Below are the code and all the weights of a small trained network. Each question names an input and a target symbol and asks about switching units off, where a switched-off unit gives its printed mean instead of its output.

import numpy as np


def w(rows, s, z=0):
    codes = np.array(rows[::2]) - 128.0
    scale = np.full(codes.shape[1], s)
    scale[-1] = z or s
    return codes * scale


def softmax(a):
    e = np.exp(a - a.max(-1, keepdims=True))
    return e / e.sum(-1, keepdims=True)


def log_softmax(a):
    a = a - a.max(-1, keepdims=True)
    return a - np.log(np.exp(a).sum(-1, keepdims=True))


def net(x, mask):
    ids = ['ΓΛΞΦΩαβδεζηθμπτψ'.index(c) for c in x.split()]
    T = len(ids)
    res = E[ids] + P[:T]
    u = 0
    for l in range(2):
        r = res
        for j in range(3):
            rows = slice(2 * j, 2 * j + 2)
            q, k, v = (r @ M[l][rows].T for M in (Q, K, V))
            z = softmax(np.where(np.tri(T) > 0, q @ k.T / 2**0.5, -1e9)) @ v
            o = O[l][rows]
            res = res + np.where(mask[u + j], z, o[:, -1]) @ o[:, :-1]
        u += 3
    return log_softmax(res[-1] @ U[:, :-1].T + U[:, -1])


Q, K, V, O = {}, {}, {}, {}
E = w([
[133,132,135,143,159,105,163,154,121],'Γ',
[95,120,143,116,116,92,135,178,157],'Λ',
[120,179,205,159,97,67,132,58,171],'Ξ',
[115,53,115,61,167,66,144,65,91],'Φ',
[109,87,124,184,127,102,146,216,69],'Ω',
[52,181,161,165,163,94,137,141,131],'α',
[193,80,98,157,91,155,207,121,126],'β',
[94,181,162,58,176,45,144,101,149],'δ',
[127,87,66,144,126,176,229,118,104],'ε',
[188,42,125,120,83,79,132,139,155],'ζ',
[162,154,118,160,26,154,165,137,199],'η',
[78,137,79,74,175,150,185,142,174],'θ',
[133,175,154,142,76,107,136,135,191],'μ',
[31,154,68,76,167,148,177,165,171],'π',
[110,124,105,93,154,112,165,136,167],'τ',
[106,169,158,247,94,162,197,80,138],'ψ',
],0.014)
P = w([
[73,101,245,52,80,192,164,175,178],'0',
[82,80,209,85,124,166,119,143,158],'1',
[90,107,150,84,108,155,159,190,157],'2',
[112,104,156,126,121,132,172,170,128],'3',
[90,119,111,98,124,113,147,183,167],'4',
[132,111,126,157,122,116,180,164,132],'5',
[128,138,110,124,121,95,158,156,158],'6',
[113,129,82,158,134,102,160,152,135],'7',
[175,136,106,163,128,74,170,132,147],'8',
[116,161,107,96,113,91,173,123,123],'9',
[71,130,134,130,96,98,174,95,111],'10',
],0.012)
Q[0] = w([
[90,120,139,152,152,84,242,137,146],'0.h1',
[114,157,127,138,111,160,99,47,132],'0.h1',
[121,143,121,97,110,74,254,190,115],'0.h2',
[125,218,72,142,122,118,159,105,109],'0.h2',
[175,134,69,120,100,75,209,144,236],'0.h3',
[12,130,101,55,116,68,182,138,123],'0.h3',
],0.0066)
K[0] = w([
[203,142,64,145,137,73,123,136,171],'0.h1',
[81,92,133,91,92,113,141,152,104],'0.h1',
[229,163,35,187,99,66,63,63,142],'0.h2',
[136,90,126,157,141,71,96,113,129],'0.h2',
[113,135,42,255,207,81,87,69,83],'0.h3',
[199,156,138,145,162,80,127,101,118],'0.h3',
],0.0076)
V[0] = w([
[41,178,44,148,209,220,58,124,86],'0.h1',
[226,228,3,167,189,55,113,101,147],'0.h1',
[47,120,163,120,118,166,219,122,196],'0.h2',
[38,164,206,138,177,194,217,118,40],'0.h2',
[59,134,81,171,133,1,155,149,85],'0.h3',
[142,174,53,250,173,72,86,103,87],'0.h3',
],0.007)
O[0] = w([
[206,172,197,51,47,144,111,64,91,24],'0.h1',
[44,111,154,86,94,201,27,114,2,1],'0.h1',
[189,144,88,75,169,167,199,147,148,233],'0.h2',
[250,97,166,49,94,83,182,239,103,157],'0.h2',
[43,138,53,124,48,84,223,125,77,159],'0.h3',
[85,92,153,90,123,96,182,80,14,26],'0.h3',
],0.0072,0.0092)
Q[1] = w([
[209,100,187,94,201,91,39,83,150],'1.h1',
[78,251,102,129,75,107,197,134,170],'1.h1',
[101,163,170,34,152,199,79,94,185],'1.h2',
[196,152,230,169,156,177,90,48,120],'1.h2',
[253,181,192,154,156,235,76,41,120],'1.h3',
[104,106,114,162,56,244,208,129,113],'1.h3',
],0.0058)
K[1] = w([
[159,122,69,146,179,117,254,204,189],'1.h1',
[151,36,145,126,79,96,41,127,31],'1.h1',
[218,79,180,171,171,83,166,189,164],'1.h2',
[151,84,51,131,141,61,151,161,169],'1.h2',
[108,77,135,141,210,85,157,242,217],'1.h3',
[102,153,171,94,151,55,14,112,105],'1.h3',
],0.0061)
V[1] = w([
[168,30,90,115,111,135,104,126,106],'1.h1',
[155,90,122,62,146,85,121,1,123],'1.h1',
[152,59,38,66,159,170,127,149,128],'1.h2',
[62,214,75,31,174,187,138,113,134],'1.h2',
[119,222,159,130,77,85,84,138,185],'1.h3',
[168,135,86,213,42,225,164,108,153],'1.h3',
],0.0086)
O[1] = w([
[57,120,221,191,178,42,141,101,154,102],'1.h1',
[189,79,164,168,240,82,89,210,150,8],'1.h1',
[124,197,230,152,81,131,81,73,208,194],'1.h2',
[244,176,102,99,89,103,79,46,180,111],'1.h2',
[132,26,39,121,164,139,105,48,167,136],'1.h3',
[135,160,186,75,219,254,179,35,35,184],'1.h3',
],0.0078,0.015)
U = w([
[127,153,89,128,123,98,200,101,161,255],'Γ',
[47,109,137,103,41,70,207,80,137,114],'Λ',
[100,117,131,102,52,120,124,142,112,222],'Ξ',
[183,102,62,69,47,111,163,176,77,53],'Φ',
[170,25,1,96,192,149,142,191,98,115],'Ω',
[148,154,122,122,76,133,104,117,142,87],'α',
[170,183,140,235,196,81,132,211,180,115],'β',
[195,178,138,125,69,119,100,88,135,49],'δ',
[224,170,126,121,44,102,102,58,121,32],'ε',
[183,84,120,22,189,153,183,162,31,98],'ζ',
[98,119,100,89,186,176,109,53,100,70],'η',
[127,91,52,97,142,155,126,102,119,77],'θ',
[226,107,16,162,46,127,85,194,139,71],'μ',
[53,190,198,106,166,163,109,115,115,113],'π',
[3,146,111,209,198,127,100,74,176,63],'τ',
[139,225,221,90,104,138,107,135,102,119],'ψ',
],0.0062,0.0049)

Each question gives the input, a string of symbols that net reads in full, and the target symbol t.
The units are the heads (2 rows each of Q, K, V and O). Each row of codes is followed by its name. A weight is (code - 128) times the scale printed after its matrix; where a second scale follows, it is the last column's (O and U).
mask holds one flag per head, layer by layer. A switched-off head (its flag False) gives its mean, the last column of its rows in O, instead of its output. The means were averaged over made-up inputs and are rounded, as every weight is.
A unit's drop is (log p(t) with every unit on - log p(t) with that unit switched off) / (log p(t) with every unit on - log p(t) with every unit switched off).
The circuit of an input: a set's keep is (log p(t) with only the set's units on - log p(t) with every unit switched off) / (log p(t) with every unit on - log p(t) with every unit switched off). Starting from all 6 units, units are removed one at a time, each time the one whose removal leaves the highest keep (on an exact tie, the one counted first), for as long as the keep stays at least 0.8.
units of the circuit, in order: the units of the circuit, biggest drop first
unit that matters most: the unit with the biggest drop
heads that matter: for each layer, one digit per head in row order, 1 if its drop is at least 0.15 and else 0, layers parted by /
input ε ζ Ω β ε ψ β β τ Φ Γ, target β: unit that matters most	1.h1
input η ζ π, target τ: units of the circuit, in order	[0.h2; 1.h1]
input π Λ Ω Ξ ζ, target Ω: heads that matter	100 / 011
input β μ μ ε Φ Φ Γ, target β: heads that matter	000 / 101
input Ω η Ξ Φ α π η π π η, target ε: units of the circuit, in order	[0.h1; 1.h2]
input Λ ψ β δ Ω ζ, target Λ: units of the circuit, in order	[0.h2; 0.h3; 1.h1]
input Ω δ Γ ε β β ψ Ω τ, target Λ: heads that matter	001 / 000
input τ Λ ζ Φ β Γ β ζ ζ, target τ: units of the circuit, in order	[0.h2; 0.h1]
input μ β Ω η ψ τ τ α Ω Γ, target Λ: heads that matter	001 / 001
input Γ Λ ζ Ω Ω Λ, target Λ: heads that matter	001 / 100
input Φ α μ Ω ζ τ Φ Φ Φ, target β: units of the circuit, in order	[1.h1; 1.h3; 0.h3; 0.h1]
input μ μ Λ Φ Ω, target β: units of the circuit, in order	[1.h3; 0.h1]
input ε Λ Ξ Ω ψ β Ω τ, target Λ: units of the circuit, in order	[0.h3; 1.h1]
input Ω θ Γ ψ π Λ Ω Ω ψ, target Λ: unit that matters most	0.h3
input μ τ π π μ ζ τ ζ ζ Ω, target τ: heads that matter	010 / 000
input Ω Ξ ψ Φ ζ Φ Φ, target β: units of the circuit, in order	[1.h1; 1.h3; 0.h1; 0.h3]
input ζ Ω Φ Γ Ξ Ω Φ Λ Ω Φ ψ, target β: units of the circuit, in order	[1.h1; 1.h3; 0.h3]
input Φ Λ β ζ θ, target τ: heads that matter	011 / 100
input τ Ω Ω Φ Λ, target β: units of the circuit, in order	[1.h1; 1.h3; 0.h1]
input Ξ α Φ η Ξ Φ θ θ Ω η, target Λ: unit that matters most	0.h3
input η ψ Γ β ζ α Φ τ ψ Λ, target ζ: units of the circuit, in order	[1.h2; 1.h3]
input Λ δ Φ Ω Ω Ξ Ω θ, target Λ: units of the circuit, in order	[0.h3; 0.h1]
input Ω Ω θ ζ π ζ, target ε: heads that matter	000 / 010
input ζ Ω Φ Ξ Ξ ζ, target Ω: units of the circuit, in order	[1.h2; 0.h1]
input ζ Ω ε Ω Ξ Ξ Ω, target Ω: heads that matter	000 / 011
input β ε α Φ Ω ζ, target Λ: heads that matter	011 / 010
